Each row is followed by its class.
[ 200 -280 -160  -47  195  191  -15  -88  164  169  -41  331 -197   13
 -128 -132  -81 -124 -331 -167  142 -129  -79  315  181  168 -165  269
  115 -102  220   77  -47 -364 -328   51  117   24]
Q_512
[ -28 -178 -170  -34  -96  -12 -355  -35  309  -27 -331  120   80 -452
  302 -157  103  150  227 -517  123 -316 -118   50  625   44  239  208
   52 -143 -123  118  -70 -159  458  -83  -52 -171]
Q_412
[  96 -380 -203  -89  292  125 -183 -199   13  259  -39  314 -151    8
 -219  -77  -27  -70 -217 -131  -21  -83   20  277  267  242 -228  359
  100  -63  398 -154    5 -341 -201  163  279   60]
Q_132
[ 189 -476 -180  -98  202  254 -226 -123 -282   89  -35  164 -262   -8
 -395 -149 -154 -108 -186 -211  169 -139  189  294  449  284    9  166
  271   -2  560  -24  -64 -380 -411   78  324  152]
Q_427
[ 168 -303 -155   43   84  300 -399   -1  116   32 -143  252 -143   76
 -202 -202 -145 -161 -246 -310  196   19   53  323  467  253 -150  181
  197   44  395  -23  -92 -389 -205   41  204   27]
Q_427
[ 325  216 -164  -75   53  -89  173  194 -460 -157   -5 -161   49 -226
 -358   -5  -82   -1   22  189  -30 -153  187  232   61  135  230  -34
  768 -245  699  326  -92   88 -622 -240  227 -428]
Q_512
[  29 -366 -177 -158  305  126   22 -346   43  295 -145  287 -194  -95
 -306  -90   -9    7 -165 -206  -38  141   59  253  267  178  -61  295
  124 -147  271   13   71 -179 -465  -32  169   92]
Q_71
[ -85 -286   18 -296 -193  228  -87 -131  329   26 -116  272  138 -325
   89  154 -141   61  112 -481    1 -128 -110  125  388   -5  162  394
 -222 -140 -253  135   33 -315   -3 -324 -115   26]
Q_643
[-180 -282  -97 -216 -136  -29 -170 -230  262   44 -262  203   62 -382
  265   47  101  347  177 -352 -197 -219 -270   46  112  -77  208  443
 -155  119 -431  -17   23  -15  521   92 -264 -228]
Q_411
[  -9 -280  -85 -253  -91  292  -89 -133  359   23 -218  196   51 -187
  232   50   57  129 -158 -523  139  -25 -184  133  483   13  393  363
 -247 -195 -484   98  -58 -258   57 -324  -98   37]
Q_132
[ 299 -302 -211  -68 -103   42 -143 -157 -114 -182 -138   71 -174 -225
  222  -15 -151   26  248 -407  -24  -43 -110  146  364   26  291  397
  -52   47 -216   77  -45 -183  155 -170   34  -57]
Q_350
[ -15  -20  -45   -2  -91   68 -225  -53  234  -98 -266  -22  187 -294
  256  -43   52  145  113 -450  114 -203  -56   48  585   32  307  154
   64  -53 -143   61   27 -103  223 -174    3 -164]
Q_697
[ 123 -205 -211 -112  -95  173 -103  -20  536 -129 -248  115  -46 -464
  438   16 -176   15   52 -528  463  137 -177    0  665  -76  117  292
  -95 -198 -444  192  153 -322   19 -114 -136   16]
Q_427
[   0  161  -32  -49   37  -28  257  258 -292 -183 -116 -240   10 -244
 -281   38  -80   55  322 -128  310   75  240 -148  351   74  366 -114
  719 -287  384  303  146   73 -635 -165  138   26]
Q_697
[  10  138    9  -53  -52  137   41  195 -191 -296  -92 -197  -19 -176
 -193  -32   57   23   69 -129  287  -26   45 -120  184  124  399 -319
  644 -172  249  186   39    7 -470 -158  226  -92]
Q_411
[  80 -418  -21  -64  208  224 -141 -193  -10  114   11  250 -331   35
 -236 -107 -197  -13 -286 -256  216  -19   12  139  299  199  -65  164
  123   72  238  -91   40 -338 -328  129  175  160]
Q_427
[  83 -160   76 -112  174  198   35 -159  -10  302  -79  193 -271    0
 -305   -2 -271  208 -198  -40  274  -55   37  271  110  117   65  100
  182   26  241  -31  -48 -211 -234  -19  284  -97]
Q_132
[  83 -181 -111 -210 -201  283 -212  -52  309  137 -331  157  120 -269
  164  -44   -4   49   49 -399   88 -164 -204  232  481   39  246   99
 -255 -247 -147  170 -166 -224  112 -363  -55 -212]
Q_697
[ 145 -517 -263 -146  -69  243 -349 -118   33  -53 -218  234    1 -347
   -7  -78 -116  -94  151 -529  -25 -163  -76  260  762  156  142  315
  -67  -76  135   -1  -15 -403   30 -147  -20  103]
Q_412
[ 146 -419 -197   11 -232  267 -406    7  328 -355 -226  206  -58 -194
  470 -114  -24  -76    4 -499  122 -157 -235   13  471   46  -13  179
 -248    2 -431  162  -69 -376  287  -17 -105    5]
Q_350
[ -20  199   -2   -3  -27  185  366  419 -471 -156  -65 -120  116 -238
 -418  103 -260   -5   73   21  108 -149  172   82  308  193  284 -152
  590 -468  533  250    9   34 -872 -345  208 -167]
Q_350
[  82 -222 -198    2  220  229  -62  -38  150  191  -54  171 -121 -137
 -157 -101    8   34 -342  -70   69  -23   61  334  284  211  -22  305
  135 -134  332    7  -57 -276 -275   84  193    3]
Q_643
[ 129 -239    2 -271 -122  216 -199 -127   44 -182 -157  256  -40 -144
   85    7 -221  165  128 -457  169  162 -195  112  306  -53  240  102
 -207  -63 -306  109   17 -354   77 -381    4  -35]
Q_427
[ 132 -186 -216   22 -119  196  -52  103  514 -179 -216  214   -9 -375
  291   60 -287  -90   34 -419  350  -44 -193  180  585  -48   94  329
  -33 -275 -351  178   82 -265 -131 -187  -96 -151]
Q_895
[ 105 -131   18  -20  254   87   52 -110  -76  298   -6  209 -156  -14
 -397 -108 -173  115 -238 -106  156  -69  112  260  288  189  -10  189
  197  -62  442 -160   -5  -99 -318  -19  338  -18]
Q_350
[  98  320  162 -218  -10  -88  554   -4 -500 -171  -69 -128  -20 -190
 -350  145 -310  139  150   30  251  -30  147 -111 -132    1  526 -189
  597 -172  291  321  122  103 -627 -598  178 -239]
Q_512
[ 208  134  -81 -106   71  -85  223  114 -393 -209 -137 -201  147 -245
 -172  -31   95   47  119 -126  145 -311  206  -46  341   98  495  -22
  685 -255  474  164   35   15 -504 -283   18 -190]
Q_643
[ 246  207  -35  135   91   20  134  308 -432 -376  -19 -256 -122 -183
 -273  -16  -78 -245  322 -195  377   94   90 -125  239   90  230 -158
  883  -54  402  274  340  265 -813   16  287  218]
Q_412
[ -38 -291  -10 -170 -309  413 -324   19  530 -114 -202  320  -14 -341
  107   12 -228  111  -83 -519  300  -57 -257  205  441   13  201  103
  -35  -43 -418   94   30 -212   34 -273  142  -90]
Q_132
[  82  276  -91   21    0  -31  219  283 -207 -220 -175 -215  204 -107
 -348   60   71   17   -2  103  202  -49  179  -23  402  110  370 -125
  768 -404  400  217   50  194 -853 -195  267 -173]
Q_71
[ 167 -290 -203   14  239  138  -70  -18  -58  154   63  282 -171   83
 -246 -144  -31 -174 -203  -73 -125   29   35  297   55  215 -147  133
   45  -91  433   29 -181 -270 -188  139  109  181]
Q_697
[  32 -358  -89  -64  195  117  -99 -254  -24  113   56  322 -281  -19
 -219  -53 -186    9 -134 -232   59   53    6  212  186  156  -97  275
  104   24  252  -86   93 -375 -252   72  251  226]
Q_895
[ 124 -313 -137 -102  315  129  -74 -138    0  255  -21  276 -216  -92
 -243 -121  -59  -57 -221 -104   21  111   14  230  236  205   20  124
  187   22  299 -173  -42 -329 -146   97  130  108]
Q_643
[ 183  232  -24   63  -99 -145   97   23 -638  -57 -144 -141  -50 -116
 -236 -108  185   67   92  177    7 -298   98   19   16  212  349 -362
  647 -112  675  222  -10   43 -322  -88   84 -286]
Q_697
[ 248 -425 -227  -81  221  212 -171  -54  -43   85  -56  151 -129   75
 -266  -88 -126 -115 -199 -150  146   35  138  298  406  232  -99  455
   98  -53  425  -44   -7 -381 -371   36  130  106]
Q_71
[  -9  239   93   49 -122 -147  138   95 -586  -36 -143 -121   28 -167
 -218 -145  177  143  210    3 -185 -587    5   24 -145  196  501 -352
  673  -15  536  269  -80  164 -144  -91   49 -309]
Q_350
[  86 -263  -57   27  194   51  -72 -148 -123  155   17  218 -172   32
 -294 -126  -87   85 -254 -106  107 -157  158  252  222  240   20  220
  207  -15  496  -67  -36 -256 -215   61  134    2]
Q_895
[-136  394  220    4  -27  -31  349  145 -450  138 -128 -134  -56 -119
 -472  114 -210  222  210   19  312 -216   46  161 -250   90  403 -191
  700   -8  467  318  258  264 -356 -126  260 -365]
Q_427
[  61 -335  -38  -73  231  191 -176 -150   -2  160  -31  423 -234   21
 -339  -91 -267  -61 -234 -201  162   -3  -46  286  204  219  -20  123
   86   13  353 -115   49 -378 -254  -25  251   26]
Q_427
[ 130   24 -149  -32   80 -135  183  -23 -374 -337 -101 -131   73 -291
 -303  -65  159   -6  266 -144   53    1  182  -79  159  190  365  -47
  655 -371  492  424  150  143 -509 -315 -120 -180]
Q_412
[  67  -81   55    6  -87  126  -54   28  389 -257 -131  109 -100 -388
  340  107 -294  230  169 -450  381  -16  -88 -108  400 -141  414  256
  -25  -98 -479   72  -33  -85  112 -205  -70   26]
Q_411
[  63 -324 -215 -162  -38  -19 -256 -203  106  -92 -250 -102  169 -331
   97  -79  155   39  371 -581  167   89  297  -19  733  -35  172  354
  217 -172  -52  116  132 -127  169  -93  -23   20]
Q_643
[ 191 -262  -46  -84  217  202  -67 -102 -139  170   10  220 -219  -41
 -370  -76 -195   60 -329  -59  195  -76   96  255  430  289   60  208
  124  -28  473 -123 -126 -348 -360  -48  286   74]
Q_697
[-185   30  141 -156 -258  181  206  198 -328   20 -128  -64  -45  -60
 -193   93  -60  154  106  -49   72 -447 -150  -88 -165  190  321 -232
  493   74  150  147   29  -59 -179  -83   83 -135]
Q_697
[ 257  229  -66   59  126    4  124  200 -464 -268  110 -296   11 -248
 -110   18  -31  -94  131  -16  172   75  328   69   56   89  373   21
  827 -256  474  268  150   24 -762  -72  235 -139]
Q_643
[ 106 -409 -155 -214 -240  339 -293  -58  545   37 -356  285   99 -274
  271  -61   52    3 -144 -435  128 -309 -346   40  639  159  111  233
 -188 -157 -439   26 -208 -310  165 -221 -118 -133]
Q_412
[ -14  197  146 -144 -100  155  151  220 -371   75  -36 -178  -24 -137
 -242  203  -40  106  162  127  192 -324   33   61  -34  168  267 -304
  628  -46  340  120    4  -44 -246 -136  106 -336]
Q_697
[-132 -395  -99 -342 -209  227 -191 -114  394   -7 -101  213   76 -536
  129   17  -62   17   14 -479  -60 -439 -153   86  494   25  153  210
   39 -204 -245   65  -86 -214  -38 -346 -147 -121]
Q_512
[ -97  288  143   19   13  119  347  201 -217   10 -104  -91  -99 -316
 -205  206 -226  117   19  131  155 -185  -76  -53 -116  138  251  -68
  599  -57  287  155  175  115 -545  -54  260 -282]
Q_643
[ 222  -87  -66  100  151   22  -89 -121 -199  203  -40  141 -290  -69
 -277 -252   -2  166 -183  -73  219  -13  181  333  283  219   92  -13
  279  -95  576   51 -109 -171 -185   56  254 -106]
Q_350
[-168 -186  154 -288 -364  430 -116   44  504   95 -463  178  153 -337
   38   13  -68  286  -35 -527  355 -270 -185    8  690  -33  215 -146
  -17 -122 -419  229   -7 -167  121 -374  115 -133]
Q_643
[-100 -146  -77 -298  -37  160  -99  -19  412  227 -200    7  105 -367
  177   66   63   93  222 -386  157 -121  -10   96  255  -51  264  397
   42 -114 -304  152   40 -108  180 -154   25 -126]
Q_427
[-100  139   31  -79 -227  197  231  324  -46  -87 -246   13   55 -214
 -426  160 -207   28  260 -182  406 -208   -8   -8  442  226   90  -41
  645 -146  335  323  216    3 -657 -327  303   59]
Q_895
[ -28  311   67  181 -142   63  140  327 -222 -136 -237 -303  119 -310
 -109 -115  116   43   62   -8  181 -483   50  -62  324  165  380 -381
  750 -155  382  282   78  148 -526   25  239 -241]
Q_71
[ 245  321  114    4  106   25  402  124 -365  -67   33  -45  -91 -249
 -201  240 -396 -151  243  200   32  -16   -8   16 -406  -17  237 -105
  688  -97  227  249  228  184 -615 -250  326 -248]
Q_412
[ 139 -146    7 -140 -185  177 -358  150  160 -166 -290  -62  199 -431
   29  -58 -100  363  132 -364  285 -201   90  133  820  -52  579   16
  144 -114  -70  -15 -187  -96  191 -211  230 -329]
Q_71
[ -50 -355 -141 -409  -43  223  -24 -167  636   97 -218  329   83 -432
  238  175 -112  142   52 -462   82 -104 -316    0  303  -74  134  471
 -196 -206 -541   37   21 -266  216 -258  -89  -42]
Q_427
[ -94 -101   -6 -169 -177  304 -256   80  475 -117 -455   69  152 -428
  168   68 -280  149  210 -625  523 -110 -181   23  856 -126  206   60
   74  -77 -314  -95  145 -150  144 -283   11 -228]
Q_697
[ 231 -392 -200 -155  314  291  -60 -163   45   85  -45  337 -258 -143
 -232 -139 -180 -141 -281 -241   25  159  -39  261  253  195 -111  125
   67  -86  346   15 -127 -399 -339    3  126   96]
Q_697
[  23  317  163  -99  -82  -37  334   -8 -284  -53 -145  -94   20 -173
 -278   62  -19  183   67   76  163 -183  -12  -53  -35  105  415 -317
  514 -159  239  197  -62  138 -365 -335   12 -376]
Q_412
[ -28  420  102  116  147 -266  284   44 -482   -1   71  -32 -140 -305
 -165  -11   36  166  190  127 -168  -91   48   61 -491   42  437 -168
  539  -90  507  210  106  288 -223 -102  126 -336]
Q_895
[ 238 -363 -130  -37  183  215 -148 -131   -4   12  -80  210 -312   29
 -276  -86 -244   74 -189 -291  328  101   34  246  440  142   39  270
  190  -37  309  -56  -86 -318 -355   95  235  191]
Q_71
[ -35 -275  -81 -128  105  186 -223  -21    3  163 -135   56   46   -1
 -419 -160   19  108 -298 -154  235 -107  236  213  621  314   11  251
  237  -59  563  -46  -62 -329 -260   18  171  -25]
Q_411
[  -5 -110 -128 -127  -69  219 -195   95  446  -40 -199  -28  183 -407
  354  -46   79 -100  153 -554  149   34   11   70  515 -117  159   66
   68 -240 -415  281   22 -127  188 -144  -66  -64]
Q_427
[   8  262    2  -25  -99  -46  237  137 -572   38  -89 -182   23 -192
 -320  187 -266   63  149  184  -61 -246  173  156   44  129  275 -103
  899  -30  570   60  167  103 -664  -98  394 -454]
Q_697
[  22 -250 -281 -313 -150  167 -124  -41  405  108 -221  101  174 -418
  167  121   22    9   58 -239   10 -223 -209  245  540  -11  -66  257
   18 -254 -169  113   42 -288   -3 -139 -136 -185]
Q_71
[ 161 -220 -124   47  267   28 -203 -178  -37  -16   45   55 -211  -12
 -133 -198  -41 -121  -21 -399  235  227  214  150  353  183   90  144
  173  -25  394   76   -7 -286 -113   53   89  203]
Q_427
[ 169 -106   -7 -175  -89  213   10  -62  156  -73 -223  175  -58 -335
  279  116 -326  110  112 -366  239  -94 -225  110  446  -99  193   21
   10 -119 -393   89   25 -335  -36 -301   17 -162]
Q_643
[ 117  136 -132   44 -132 -115  144  -12 -360 -131  -75 -161    4  -78
  -83  -37  130 -136  260 -118    8 -222   11  -14  184  157   82  -50
  517 -157  271  264  116   27 -404 -124  -16    7]
Q_427
[ -88  -90  -22 -319 -199  159 -286   42  333   75 -360   97  194 -259
  149   88   58  372  199 -254  108 -267 -266  136  406  -32  191  301
  -80  -54 -339   93 -144 -184  346 -148  -10 -345]
Q_412
[  13 -127   -4  -36  284   61  -32 -103   -1  136  -11   29  -92   37
 -241 -137  -74   59 -181 -170  223   80  198  124  308   82   16    5
  198  -92  267 -109 -127 -129 -152   60   34    9]
Q_412
[ 282 -227 -149   46  196  111   27 -164 -150  196  -54  362 -326   -3
 -203 -114 -158  -88 -296   22 -122 -106 -129  309   63  237 -162   68
  102   13  328   13 -138 -236 -176   56  239  -26]
Q_132
[  57 -407 -113  -95  173  233 -178 -155  -73  155   83  309 -263   30
 -283  -49  -80  -30 -312  -88    1  -13  -61  267  209  310 -112  135
   18   91  368 -206  -99 -441  -73   65   82  169]
Q_512
[  52  240  100   -1 -119   63  214  155 -369 -102 -122 -149   47   47
 -297   -1   96  142  -37   37   70 -414   -8   88   69  209  335 -118
  410   -8  404  195 -118   85 -413 -228   23 -220]
Q_895
[  84 -332 -105 -121  235  241  -74  -37   84  219   23  244 -330   -3
 -232  -42 -140   18 -291  -97  200    9   25  290  233  237   80  188
  152  -50  326  -96 -140 -406 -324   49  125   -1]
Q_350
[  14 -354 -176 -140 -212  171 -201 -303  224   -6 -366  254  -19 -397
  -51   92 -224   -7  254 -443   40 -309 -215  164  677   81    8  288
   62   -1  -66  -46  109 -144  -90 -234  138  -62]
Q_643
[ -37 -285 -100 -140  165   97  -53 -170    0  169  -70  180 -116  -26
 -369 -102  -58  115 -214 -132  136  -42   73  256  217  222   17  205
   43  -89  467   42  -40 -255 -160  -17   53  -83]
Q_350
[  65 -348 -142  -88  280   82 -124 -162  115  225   67  276 -205 -103
 -300  -75 -134  -52 -108 -219  132   40  139  246  335  185 -159  326
  184  -96  515  -48  109 -373 -218   42  169  162]
Q_697
[  93 -359 -151  -57  186  195 -186  -34  -16  119  -37  185 -100   45
 -348 -172 -107  -90 -278 -247  248 -208   96  282  514  262  -20  216
  242  -95  500 -126   -6 -373 -304   11  190   58]
Q_697
